Below is a small trained network, with its code and all its weights. Each question gives an input and a target symbol and asks what happens when units are switched off, that is, made to give their printed mean instead of their output.

import numpy as np


def w(rows, s, z=0):
    codes = np.array(rows[::2]) - 128.0
    scale = np.full(codes.shape[1], s)
    scale[-1] = z or s
    return codes * scale


def norm(h):
    return h / np.sqrt((h * h).mean(-1, keepdims=True) + 1e-5)


def f(y):
    return np.maximum(y, 0)


def softmax(a):
    e = np.exp(a - a.max(-1, keepdims=True))
    return e / e.sum(-1, keepdims=True)


def log_softmax(a):
    a = a - a.max(-1, keepdims=True)
    return a - np.log(np.exp(a).sum(-1, keepdims=True))


def net(x, mask):
    ids = ['γδελμξπτω'.index(c) for c in x.split()]
    T = len(ids)
    res = E[ids] + P[:T]
    q, k, v = (norm(res) @ M[0].T for M in (Q, K, V))
    z = softmax(np.where(np.tri(T) > 0, q @ k.T / 2**0.5, -1e9)) @ v
    res = res + np.where(mask[0], z, O[0][:, -1]) @ O[0][:, :-1]
    y = f(norm(res) @ A[0][:, :-1].T + A[0][:, -1])
    res = res + np.where(mask[1:25], y, B[0][:, -1]) @ B[0][:, :-1]
    return log_softmax(norm(res)[-1] @ U[:, :-1].T + U[:, -1])


Q, K, V, O, A, B = {}, {}, {}, {}, {}, {}
E = w([
[158,138,113],'γ',
[78,140,180],'δ',
[77,181,44],'ε',
[77,200,103],'λ',
[188,124,153],'μ',
[135,82,128],'ξ',
[124,166,81],'π',
[85,121,94],'τ',
[123,3,112],'ω',
],0.02)
P = w([
[126,121,130],'0',
[113,117,137],'1',
[191,254,175],'2',
[139,122,114],'3',
[86,108,164],'4',
[200,248,174],'5',
[137,116,113],'6',
[73,93,190],'7',
[191,250,178],'8',
[140,109,113],'9',
[65,90,194],'10',
],0.0099)
Q[0] = w([
[191,120,3],'head 1',
[25,81,250],'head 1',
],0.013)
K[0] = w([
[176,134,16],'head 1',
[126,151,255],'head 1',
],0.017)
V[0] = w([
[250,3,10],'head 1',
[129,129,62],'head 1',
],0.0042)
O[0] = w([
[248,144,3,2],'head 1',
[80,116,104,83],'head 1',
],0.0058,0.00039)
A[0] = w([
[114,254,123,53],'neuron 1',
[71,154,101,176],'neuron 2',
[112,79,111,152],'neuron 3',
[99,108,76,78],'neuron 4',
[170,162,125,71],'neuron 5',
[148,109,141,81],'neuron 6',
[50,155,136,170],'neuron 7',
[121,78,126,24],'neuron 8',
[68,121,101,122],'neuron 9',
[35,99,77,254],'neuron 10',
[166,130,159,111],'neuron 11',
[76,131,175,81],'neuron 12',
[113,95,111,157],'neuron 13',
[57,154,88,150],'neuron 14',
[95,116,166,99],'neuron 15',
[130,108,147,34],'neuron 16',
[142,125,144,138],'neuron 17',
[140,95,103,124],'neuron 18',
[147,117,143,104],'neuron 19',
[123,171,127,111],'neuron 20',
[105,233,179,148],'neuron 21',
[123,121,138,142],'neuron 22',
[143,153,184,149],'neuron 23',
[144,110,143,98],'neuron 24',
],0.018,0.0038)
B[0] = w([
[73,165,244,223],'neuron 1',
[144,110,146,205],'neuron 2',
[99,162,168,177],'neuron 3',
[152,135,93,167],'neuron 4',
[67,156,133,177],'neuron 5',
[148,124,123,157],'neuron 6',
[99,93,150,217],'neuron 7',
[159,135,158,155],'neuron 8',
[162,101,110,185],'neuron 9',
[171,131,63,254],'neuron 10',
[161,125,138,185],'neuron 11',
[71,113,122,177],'neuron 12',
[105,150,161,167],'neuron 13',
[157,92,142,214],'neuron 14',
[89,124,103,165],'neuron 15',
[136,114,142,137],'neuron 16',
[140,126,132,158],'neuron 17',
[98,129,108,167],'neuron 18',
[138,123,126,157],'neuron 19',
[118,134,171,162],'neuron 20',
[1,160,109,236],'neuron 21',
[135,119,125,143],'neuron 22',
[176,126,114,197],'neuron 23',
[148,124,119,157],'neuron 24',
],0.038,0.008)
U = w([
[93,192,33,2],'γ',
[76,64,81,201],'δ',
[143,16,139,189],'ε',
[102,120,168,147],'λ',
[202,133,137,143],'μ',
[116,216,141,59],'ξ',
[150,134,253,67],'π',
[168,31,45,6],'τ',
[138,168,38,144],'ω',
],0.016,0.0063)

Each question gives the input, a string of symbols that net reads in full, and the target symbol t.
The units are the heads (2 rows each of Q, K, V and O) and the neurons (one row each of A and B). Each row of codes is followed by its name. A weight is (code - 128) times the scale printed after its matrix; where a second scale follows, it is the last column's (O, A, B and U).
mask holds one flag per unit, heads first, then neurons. A switched-off unit (its flag False) gives its mean, the last column of its rows in O or B, instead of its output. The means were averaged over made-up inputs and are rounded, as every weight is.
A unit's drop is (log p(t) with every unit on - log p(t) with that unit switched off) / (log p(t) with every unit on - log p(t) with every unit switched off).
The circuit of an input: a set's keep is (log p(t) with only the set's units on - log p(t) with every unit switched off) / (log p(t) with every unit on - log p(t) with every unit switched off). Starting from the 12 units with the biggest drops (on a tie, the unit counted first), units are removed one at a time, each time the one whose removal leaves the highest keep (on an exact tie, the one counted first), for as long as the keep stays at least 0.8.
units of the circuit, in order: the units of the circuit, biggest drop first
k most important neurons: the k neurons with the biggest drops, biggest first
drop when u is switched off: that unit's drop, to one decimal
input γ μ ω μ, target ω: 3 most important neurons => neuron 1; neuron 7; neuron 14
input δ μ ω μ ω δ τ τ π π, target π: units of the circuit, in order => neuron 21
input τ π μ ω γ, target γ: units of the circuit, in order => neuron 1; neuron 7
input μ λ ω, target π: units of the circuit, in order => neuron 21; neuron 3
input δ γ ω ξ, target ξ: 4 most important neurons => neuron 3; neuron 10; neuron 13; neuron 9
input μ ω ε ε, target ε: 2 most important neurons => neuron 10; neuron 1
input δ γ π τ λ δ ω, target ω: 2 most important neurons => neuron 1; neuron 10
input τ δ γ ξ, target ξ: 2 most important neurons => neuron 3; neuron 14
input τ μ π τ ω τ π ω μ μ, target μ: 4 most important neurons => neuron 21; neuron 1; neuron 10; neuron 7
input μ δ μ τ μ, target δ: 3 most important neurons => neuron 1; neuron 10; neuron 14
input μ λ ω ω λ π ω μ μ λ, target π: drop when neuron 19 is switched off => 0.0
input δ ω λ τ, target τ: drop when neuron 10 is switched off => 0.1
input δ ω ω ε π, target ε: drop when neuron 1 is switched off => -0.2
input ε μ τ μ ω μ ω μ λ ω τ, target ε: drop when neuron 10 is switched off => -0.6
input ξ π π λ μ, target μ: most important neuron => neuron 1
